Below is a small trained network, with its code and all its weights. Each question gives an input and a target symbol and asks what happens when units are switched off, that is, made to give their printed mean instead of their output.

import numpy as np


def w(rows, s, z=0):
    codes = np.array(rows[::2]) - 128.0
    scale = np.full(codes.shape[1], s)
    scale[-1] = z or s
    return codes * scale


def norm(h):
    return h / np.sqrt((h * h).mean(-1, keepdims=True) + 1e-5)


def f(y):
    return y / 2 * (1 + np.tanh(0.7978845608 * (y + 0.044715 * y**3)))


def softmax(a):
    e = np.exp(a - a.max(-1, keepdims=True))
    return e / e.sum(-1, keepdims=True)


def log_softmax(a):
    a = a - a.max(-1, keepdims=True)
    return a - np.log(np.exp(a).sum(-1, keepdims=True))


def net(x, mask):
    ids = ['Γαβδεζηθλμξπτφψω'.index(c) for c in x.split()]
    T = len(ids)
    res = E[ids] + P[:T]
    u = 0
    for l in range(3):
        r = norm(res)
        for j in range(2):
            rows = slice(3 * j, 3 * j + 3)
            q, k, v = (r @ M[l][rows].T for M in (Q, K, V))
            z = softmax(np.where(np.tri(T) > 0, q @ k.T / 3**0.5, -1e9)) @ v
            o = O[l][rows]
            res = res + np.where(mask[u + j], z, o[:, -1]) @ o[:, :-1]
        u += 2
        y = f(norm(res) @ A[l][:, :-1].T + A[l][:, -1])
        res = res + np.where(mask[u : u + 4], y, B[l][:, -1]) @ B[l][:, :-1]
        u += 4
    return log_softmax(norm(res)[-1] @ U[:, :-1].T + U[:, -1])


Q, K, V, O, A, B = {}, {}, {}, {}, {}, {}
E = w([
[120,133,207,69,121,222,95],'Γ',
[103,197,124,52,91,105,55],'α',
[154,87,155,60,115,169,128],'β',
[173,116,155,74,151,111,130],'δ',
[133,224,146,112,149,67,56],'ε',
[166,105,18,102,169,184,101],'ζ',
[74,129,116,30,144,70,169],'η',
[125,157,108,26,125,117,65],'θ',
[119,161,250,155,147,185,142],'λ',
[103,80,116,85,194,136,229],'μ',
[67,77,142,88,159,200,66],'ξ',
[101,141,120,180,171,209,15],'π',
[181,230,105,77,186,124,168],'τ',
[136,115,45,174,227,96,204],'φ',
[31,134,200,209,135,68,117],'ψ',
[25,88,78,180,88,93,58],'ω',
],0.019)
P = w([
[187,68,177,77,99,32,144],'0',
[162,58,161,73,180,60,103],'1',
[139,71,154,79,185,80,95],'2',
[130,85,148,83,200,103,95],'3',
[118,103,150,93,204,122,104],'4',
[102,120,139,97,198,133,107],'5',
[90,140,136,102,196,141,122],'6',
[75,156,126,107,192,151,130],'7',
[57,172,122,108,190,168,136],'8',
[44,195,111,111,189,181,145],'9',
[23,218,105,110,188,196,154],'10',
[4,243,103,100,226,215,149],'11',
],0.014)
Q[0] = w([
[128,104,125,199,123,162,98],'0.h0',
[127,152,141,107,139,195,78],'0.h0',
[248,182,162,146,31,116,138],'0.h0',
[75,104,181,114,179,133,108],'0.h1',
[159,85,127,160,109,161,152],'0.h1',
[132,194,133,114,207,170,119],'0.h1',
],0.016)
K[0] = w([
[124,134,139,85,127,92,127],'0.h0',
[82,163,112,128,159,137,185],'0.h0',
[253,21,154,112,89,70,112],'0.h0',
[89,180,71,144,152,137,127],'0.h1',
[168,132,150,112,114,78,102],'0.h1',
[31,181,106,126,151,170,152],'0.h1',
],0.019)
V[0] = w([
[77,200,111,87,255,146,210],'0.h0',
[222,246,137,58,158,162,62],'0.h0',
[58,123,56,84,47,167,61],'0.h0',
[69,12,114,170,215,169,131],'0.h1',
[252,138,78,173,181,182,157],'0.h1',
[122,81,223,39,195,115,178],'0.h1',
],0.018)
O[0] = w([
[99,198,90,8,137,181,152,249],'0.h0',
[181,44,157,72,137,200,204,189],'0.h0',
[70,22,83,145,74,168,95,123],'0.h0',
[57,143,80,54,203,120,88,214],'0.h1',
[41,105,134,67,91,27,193,130],'0.h1',
[142,218,119,58,57,166,80,189],'0.h1',
],0.014,0.02)
A[0] = w([
[138,124,202,199,181,132,178,94],'0.n0',
[47,140,71,210,89,133,115,2],'0.n1',
[31,197,255,169,133,192,141,103],'0.n2',
[72,88,72,180,62,97,175,22],'0.n3',
],0.023,0.0051)
B[0] = w([
[74,133,99,116,195,127,62,145],'0.n0',
[163,147,57,135,7,163,131,206],'0.n1',
[152,100,229,142,188,134,116,254],'0.n2',
[132,164,113,169,98,38,178,169],'0.n3',
],0.019,0.0037)
Q[1] = w([
[128,107,94,151,209,115,86],'1.h0',
[51,47,253,131,98,111,56],'1.h0',
[31,133,168,42,106,112,126],'1.h0',
[114,106,113,166,161,110,94],'1.h1',
[39,207,58,101,128,180,132],'1.h1',
[146,105,196,156,180,79,57],'1.h1',
],0.019)
K[1] = w([
[111,149,85,142,100,128,138],'1.h0',
[251,88,51,95,181,41,112],'1.h0',
[101,164,30,162,177,197,224],'1.h0',
[143,127,129,161,97,109,125],'1.h1',
[5,179,164,177,122,205,148],'1.h1',
[153,103,122,124,137,55,51],'1.h1',
],0.021)
V[1] = w([
[107,132,137,117,91,144,83],'1.h0',
[101,146,190,138,36,96,122],'1.h0',
[221,149,27,154,85,91,174],'1.h0',
[195,125,2,57,94,86,126],'1.h1',
[96,87,105,117,108,143,90],'1.h1',
[183,102,150,111,191,155,191],'1.h1',
],0.028)
O[1] = w([
[115,110,121,146,158,148,117,166],'1.h0',
[176,150,99,145,135,120,165,2],'1.h0',
[102,189,97,192,100,128,173,41],'1.h0',
[87,124,130,131,142,251,174,254],'1.h1',
[107,80,152,120,132,132,104,147],'1.h1',
[149,132,69,79,153,124,181,187],'1.h1',
],0.023,0.013)
A[1] = w([
[123,212,207,138,92,145,205,255],'1.n0',
[146,114,234,48,192,142,170,125],'1.n1',
[6,86,81,208,100,126,49,156],'1.n2',
[116,173,146,89,199,43,38,193],'1.n3',
],0.023,0.0039)
B[1] = w([
[74,153,146,150,220,90,108,164],'1.n0',
[165,107,115,160,213,116,213,251],'1.n1',
[142,186,82,112,252,108,201,166],'1.n2',
[72,154,160,199,82,89,28,184],'1.n3',
],0.022,0.026)
Q[2] = w([
[83,179,4,234,154,157,141],'2.h0',
[178,165,111,163,177,72,176],'2.h0',
[72,140,169,150,49,63,225],'2.h0',
[138,84,76,123,78,146,59],'2.h1',
[51,30,81,250,66,59,247],'2.h1',
[92,117,31,135,211,99,33],'2.h1',
],0.02)
K[2] = w([
[157,173,46,149,129,146,127],'2.h0',
[109,108,145,143,159,65,169],'2.h0',
[199,140,206,210,126,135,132],'2.h0',
[203,125,101,159,134,144,77],'2.h1',
[115,153,201,250,73,90,107],'2.h1',
[131,82,182,54,164,164,74],'2.h1',
],0.025)
V[2] = w([
[152,108,33,101,131,132,167],'2.h0',
[122,88,6,200,126,92,79],'2.h0',
[21,77,96,197,152,112,122],'2.h0',
[158,117,203,68,63,102,150],'2.h1',
[86,166,143,97,180,132,187],'2.h1',
[173,94,124,45,152,174,114],'2.h1',
],0.023)
O[2] = w([
[114,98,83,164,71,113,90,170],'2.h0',
[87,134,4,144,164,141,156,81],'2.h0',
[117,154,32,62,121,135,100,153],'2.h0',
[141,139,144,183,147,161,157,74],'2.h1',
[145,130,62,132,52,89,105,250],'2.h1',
[140,216,131,175,118,71,106,220],'2.h1',
],0.017,0.026)
A[2] = w([
[172,115,87,186,88,72,187,6],'2.n0',
[4,122,144,119,124,87,189,90],'2.n1',
[70,173,165,227,89,96,87,238],'2.n2',
[157,107,43,57,61,125,116,159],'2.n3',
],0.033,0.0013)
B[2] = w([
[97,143,98,8,143,128,75,150],'2.n0',
[2,112,192,177,115,85,95,219],'2.n1',
[109,38,84,142,3,141,174,169],'2.n2',
[162,136,211,162,171,105,131,252],'2.n3',
],0.026,0.019)
U = w([
[172,178,178,185,186,86,138,144],'Γ',
[171,69,110,155,146,198,134,232],'α',
[127,133,143,143,118,165,142,149],'β',
[119,116,123,86,101,168,151,153],'δ',
[125,146,96,63,137,149,241,142],'ε',
[2,148,151,130,141,95,192,136],'ζ',
[115,164,132,98,165,226,24,61],'η',
[105,134,39,165,174,163,137,178],'θ',
[176,145,71,32,113,66,99,124],'λ',
[94,201,177,112,87,227,128,111],'μ',
[130,48,97,99,208,129,24,32],'ξ',
[96,4,135,81,144,122,186,128],'π',
[111,158,109,91,92,143,219,104],'τ',
[57,233,156,88,96,153,116,2],'φ',
[133,100,118,153,67,135,70,207],'ψ',
[115,161,93,203,146,188,165,154],'ω',
],0.0098,0.0059)

Each question gives the input, a string of symbols that net reads in full, and the target symbol t.
The units are the heads (3 rows each of Q, K, V and O) and the neurons (one row each of A and B). Each row of codes is followed by its name. A weight is (code - 128) times the scale printed after its matrix; where a second scale follows, it is the last column's (O, A, B and U).
mask holds one flag per unit, layer by layer, with each layer's heads first. A switched-off unit (its flag False) gives its mean, the last column of its rows in O or B, instead of its output. The means were averaged over made-up inputs and are rounded, as every weight is.
A unit's drop is (log p(t) with every unit on - log p(t) with that unit switched off) / (log p(t) with every unit on - log p(t) with every unit switched off).
The circuit of an input: a set's keep is (log p(t) with only the set's units on - log p(t) with every unit switched off) / (log p(t) with every unit on - log p(t) with every unit switched off). Starting from the 12 units with the biggest drops (on a tie, the unit counted first), units are removed one at a time, each time the one whose removal leaves the highest keep (on an exact tie, the one counted first), for as long as the keep stays at least 0.8.
units of the circuit, in order: the units of the circuit, biggest drop first
k most important neurons: the k neurons with the biggest drops, biggest first
top k neurons in layer l: the k neurons of layer l with the biggest drops, biggest first
input τ ζ ζ ζ τ ζ ψ ω Γ, target θ: units of the circuit, in order -> 0.n1, 0.h0, 2.h0
input ε α δ λ θ, target Γ: units of the circuit, in order -> 0.h0, 0.h1, 2.h0
input ζ ζ λ φ Γ ω θ ζ η θ, target η: units of the circuit, in order -> 0.h1
input ζ ζ ψ λ, target ψ: units of the circuit, in order -> 0.h0, 1.h1, 2.n2
input ζ ζ τ α φ ε ω λ, target θ: units of the circuit, in order -> 0.h1, 0.n1, 0.h0, 2.h0
input λ ζ ζ ψ, target ψ: units of the circuit, in order -> 0.h0, 2.n2, 1.h1
input Γ λ δ ζ ε λ α ζ λ ζ, target λ: units of the circuit, in order -> 1.h1, 0.n2
input ζ Γ η ψ ε, target ψ: 2 most important neurons -> 2.n2, 1.n3
input ζ φ α ζ λ λ λ π ζ θ λ ε, target λ: 2 most important neurons -> 0.n2, 2.n1
input ε λ ζ η λ ζ π α, target ξ: units of the circuit, in order -> 1.h0, 0.h1
input ζ λ β, target λ: units of the circuit, in order -> 1.h1, 0.n2
input θ α α ζ, target α: units of the circuit, in order -> 0.h0, 0.h1, 2.n1
input φ ε ψ ω, target θ: units of the circuit, in order -> 0.h0, 2.h0, 0.n1
input ζ α ζ, target π: units of the circuit, in order -> 0.h0
input α η Γ λ ζ ε λ η, target λ: 2 most important neurons -> 2.n1, 0.n2
input λ Γ λ η λ λ ω ε λ θ, target Γ: units of the circuit, in order -> 0.h1, 2.h0
input ξ λ ζ β ζ δ ζ Γ ζ α, target π: units of the circuit, in order -> 0.h0, 0.h1
input ξ ω ξ, target θ: units of the circuit, in order -> 0.h0, 0.n1, 2.h0
input ω β α, target θ: 2 most important neurons -> 1.n2, 0.n1
input λ ε ε ζ ε ξ ε ζ ψ ξ, target ψ: 2 most important neurons -> 2.n2, 1.n3
input ζ ζ Γ, target π: most important neuron -> 1.n1
input η α ζ ζ α ζ ψ λ ζ, target ψ: 2 most important neurons -> 1.n3, 2.n2
input λ ζ ξ ζ ζ Γ ζ ζ ζ λ α, target Γ: 2 most important neurons -> 2.n3, 0.n2
input ξ α λ λ, target Γ: top 2 neurons in layer 1 -> 1.n1, 1.n0
input ζ ζ ω λ ζ β λ β ζ τ, target ε: 2 most important neurons -> 1.n3, 1.n1
input δ ω ε λ, target θ: top 2 neurons in layer 1 -> 1.n2, 1.n0
input δ ζ ψ ξ ζ ζ τ π η η Γ, target η: most important neuron -> 1.n2
input ω β ψ μ, target ψ: 2 most important neurons -> 1.n3, 2.n2
input ζ ζ α, target π: top 2 neurons in layer 0 -> 0.n3, 0.n0
input ζ λ π, target λ: 3 most important neurons -> 0.n3, 0.n2, 2.n0
